Here is a tiny trained network, its code and every weight. The questions are about switching its units off for an input and a class, where a switched-off unit gives its printed mean instead of its output.

import numpy as np


def w(rows, s, z=0):
    codes = np.array(rows[::2]) - 128.0
    scale = np.full(codes.shape[1], s)
    scale[-1] = z or s
    return codes * scale


def norm(h):
    return h / np.sqrt((h * h).mean(-1, keepdims=True) + 1e-5)


def f(y):
    return y / 2 * (1 + np.tanh(0.7978845608 * (y + 0.044715 * y**3)))


def log_softmax(a):
    a = a - a.max(-1, keepdims=True)
    return a - np.log(np.exp(a).sum(-1, keepdims=True))


def net(x, mask):
    res = np.array(x, float).reshape(1, 8) / 4 @ E
    u = 0
    for l in range(4):
        y = f(norm(res) @ A[l][:, :-1].T + A[l][:, -1])
        res = res + np.where(mask[u : u + 4], y, B[l][:, -1]) @ B[l][:, :-1]
        u += 4
    return log_softmax(norm(res)[-1] @ U[:, :-1].T + U[:, -1])


A, B = {}, {}
E = w([
[130,128,130,131,129,125,130,127,127,127],'x0',
[127,128,126,127,129,129,128,128,131,128],'x1',
[51,117,153,53,204,222,152,107,59,58],'x2',
[128,128,129,131,129,128,129,125,125,127],'x3',
[111,29,168,168,174,196,96,133,204,183],'x4',
[196,176,209,65,191,97,148,157,123,173],'x5',
[46,254,189,184,116,151,123,100,170,141],'x6',
[129,127,124,128,129,127,128,130,127,128],'x7',
],0.0021)
A[0] = w([
[190,176,240,40,185,110,122,162,143,152,11],'L0N0',
[210,112,116,220,35,46,175,90,173,247,15],'L0N1',
[67,66,66,169,5,168,89,80,144,52,49],'L0N2',
[195,25,20,48,169,90,109,160,103,128,31],'L0N3',
],0.0025,0.0011)
B[0] = w([
[114,116,30,204,178,135,155,114,92,156,206],'L0N0',
[117,151,124,65,176,133,16,219,189,20,255],'L0N1',
[133,152,74,189,234,92,166,158,69,161,207],'L0N2',
[153,145,254,227,63,127,166,109,96,90,239],'L0N3',
],0.0031,0.0012)
A[1] = w([
[150,244,83,84,49,64,149,159,30,51,57],'L1N0',
[212,165,232,26,190,92,142,146,138,201,79],'L1N1',
[36,250,156,151,131,147,102,81,183,161,82],'L1N2',
[197,170,206,38,177,90,145,135,137,208,8],'L1N3',
],0.0027,0.0018)
B[1] = w([
[89,76,128,68,121,127,157,17,228,254,253],'L1N0',
[82,144,37,220,154,134,137,128,79,123,194],'L1N1',
[228,86,200,166,68,137,165,160,63,93,216],'L1N2',
[93,102,67,207,146,149,124,131,117,127,138],'L1N3',
],0.0035,0.0017)
A[2] = w([
[187,136,84,204,63,58,106,147,173,187,2],'L2N0',
[110,10,190,190,179,231,57,180,222,203,50],'L2N1',
[76,109,168,74,188,195,213,51,45,114,106],'L2N2',
[22,82,2,207,35,148,107,84,139,67,119],'L2N3',
],0.0027,0.00075)
B[2] = w([
[54,123,118,77,176,195,90,158,117,71,183],'L2N0',
[105,225,63,11,63,41,208,21,92,154,236],'L2N1',
[128,134,77,140,121,97,26,200,239,126,250],'L2N2',
[216,196,149,128,252,102,163,171,87,211,160],'L2N3',
],0.0034,0.0024)
A[3] = w([
[215,3,90,74,108,96,139,146,51,86,138],'L3N0',
[33,105,136,29,192,246,100,124,108,22,64],'L3N1',
[93,254,195,166,101,112,133,130,135,146,254],'L3N2',
[134,138,86,173,177,112,138,147,98,147,115],'L3N3',
],0.0026,0.00055)
B[3] = w([
[79,163,206,169,97,196,134,115,132,113,220],'L3N0',
[211,155,102,148,73,25,75,173,185,144,192],'L3N1',
[150,4,137,113,125,162,135,128,94,96,249],'L3N2',
[115,144,130,139,161,149,129,139,114,131,159],'L3N3',
],0.0044,0.0016)
U = w([
[144,142,101,100,110,86,15,209,210,93,194],'0',
[103,128,100,31,94,103,189,17,140,190,149],'1',
[139,91,245,188,73,195,160,128,80,75,146],'2',
[122,153,62,193,254,139,156,158,62,164,4],'3',
],0.0076,0.0011)

Each question gives the input, the list of numbers given to net, and the class t.
The units are the neurons (one row each of A and B). Each row of codes is followed by its name. A weight is (code - 128) times the scale printed after its matrix; where a second scale follows, it is the last column's (A, B and U).
mask holds one flag per neuron, layer by layer. A switched-off neuron (its flag False) gives its mean, the last column of its row in B, instead of its output. The means were averaged over made-up inputs and are rounded, as every weight is.
A unit's drop is (log p(t) with every unit on - log p(t) with that unit switched off) / (log p(t) with every unit on - log p(t) with every unit switched off).
The circuit of an input: a set's keep is (log p(t) with only the set's units on - log p(t) with every unit switched off) / (log p(t) with every unit on - log p(t) with every unit switched off). Starting from the 12 units with the biggest drops (on a tie, the unit counted first), units are removed one at a time, each time the one whose removal leaves the highest keep (on an exact tie, the one counted first), for as long as the keep stays at least 0.8.
circuit, biggest first: the units of the circuit, biggest drop first
unit that matters most: the unit with the biggest drop
k most important neurons: the k neurons with the biggest drops, biggest first
top k neurons in layer l: the k neurons of layer l with the biggest drops, biggest first
input [1,-4,6,2,4,-2,6,-5], class 0: unit that matters most -> L3N1
input [-3,3,5,1,-6,2,7,3], class 2: 4 most important neurons -> [L1N2, L2N1, L3N2, L0N1]
input [-5,-7,-7,-7,8,3,8,0], class 1: 2 most important neurons -> [L2N1, L2N2]
input [-2,-6,-6,2,4,8,-4,-4], class 3: 2 most important neurons -> [L1N1, L2N2]
input [-7,-4,-7,-6,3,8,4,2], class 3: top 3 neurons in layer 1 -> [L1N1, L1N3, L1N0]
input [5,-5,-1,0,3,-6,-8,1], class 2: circuit, biggest first -> [L3N0, L0N3]
input [7,1,-6,7,7,8,6,-4], class 3: 2 most important neurons -> [L1N1, L1N0]
input [-8,-8,7,5,-6,2,2,5], class 0: circuit, biggest first -> [L2N2, L3N1]
input [6,8,-5,8,1,-8,1,0], class 3: 2 most important neurons -> [L2N3, L0N2]
input [-7,2,-4,6,0,-7,2,-4], class 3: top 2 neurons in layer 2 -> [L2N3, L2N2]
input [-3,7,-2,3,1,3,1,1], class 3: top 2 neurons in layer 1 -> [L1N0, L1N1]
input [-8,7,-3,5,8,-7,7,7], class 1: 3 most important neurons -> [L2N1, L0N3, L1N1]
input [7,-5,-7,-5,7,7,8,0], class 2: 2 most important neurons -> [L2N2, L1N0]
input [2,-4,0,5,-5,-4,6,-1], class 2: 3 most important neurons -> [L1N2, L2N1, L3N2]
input [-6,-2,0,1,4,6,8,1], class 2: 3 most important neurons -> [L1N2, L1N0, L3N2]
input [4,-6,5,-4,1,7,-3,-4], class 3: circuit, biggest first -> [L1N1]
input [2,-2,-5,5,7,-5,3,2], class 1: 2 most important neurons -> [L2N1, L2N2]
input [1,-3,-6,7,-3,-8,4,0], class 3: 4 most important neurons -> [L2N3, L0N2, L2N2, L3N1]
input [1,-3,3,-5,8,-3,-8,5], class 1: 2 most important neurons -> [L2N1, L1N2]
input [7,-6,8,-4,-1,-7,6,7], class 0: 4 most important neurons -> [L3N1, L2N2, L1N1, L0N0]
input [-2,-6,-2,-4,-5,2,-8,-8], class 2: top neuron in layer 3 -> [L3N0]
input [5,3,-1,6,6,0,-5,2], class 1: 2 most important neurons -> [L2N1, L1N2]
input [-4,-7,-2,8,-5,-8,3,7], class 3: top 2 neurons in layer 2 -> [L2N3, L2N1]
input [2,-3,-5,3,8,-8,-2,7], class 1: top 2 neurons in layer 1 -> [L1N1, L1N3]
input [5,2,2,-7,-4,-7,8,-5], class 2: top 2 neurons in layer 1 -> [L1N2, L1N1]
input [-6,8,-4,-1,6,-2,-5,4], class 1: top 2 neurons in layer 2 -> [L2N1, L2N2]
input [8,-5,5,-4,3,2,2,2], class 0: unit that matters most -> L1N0
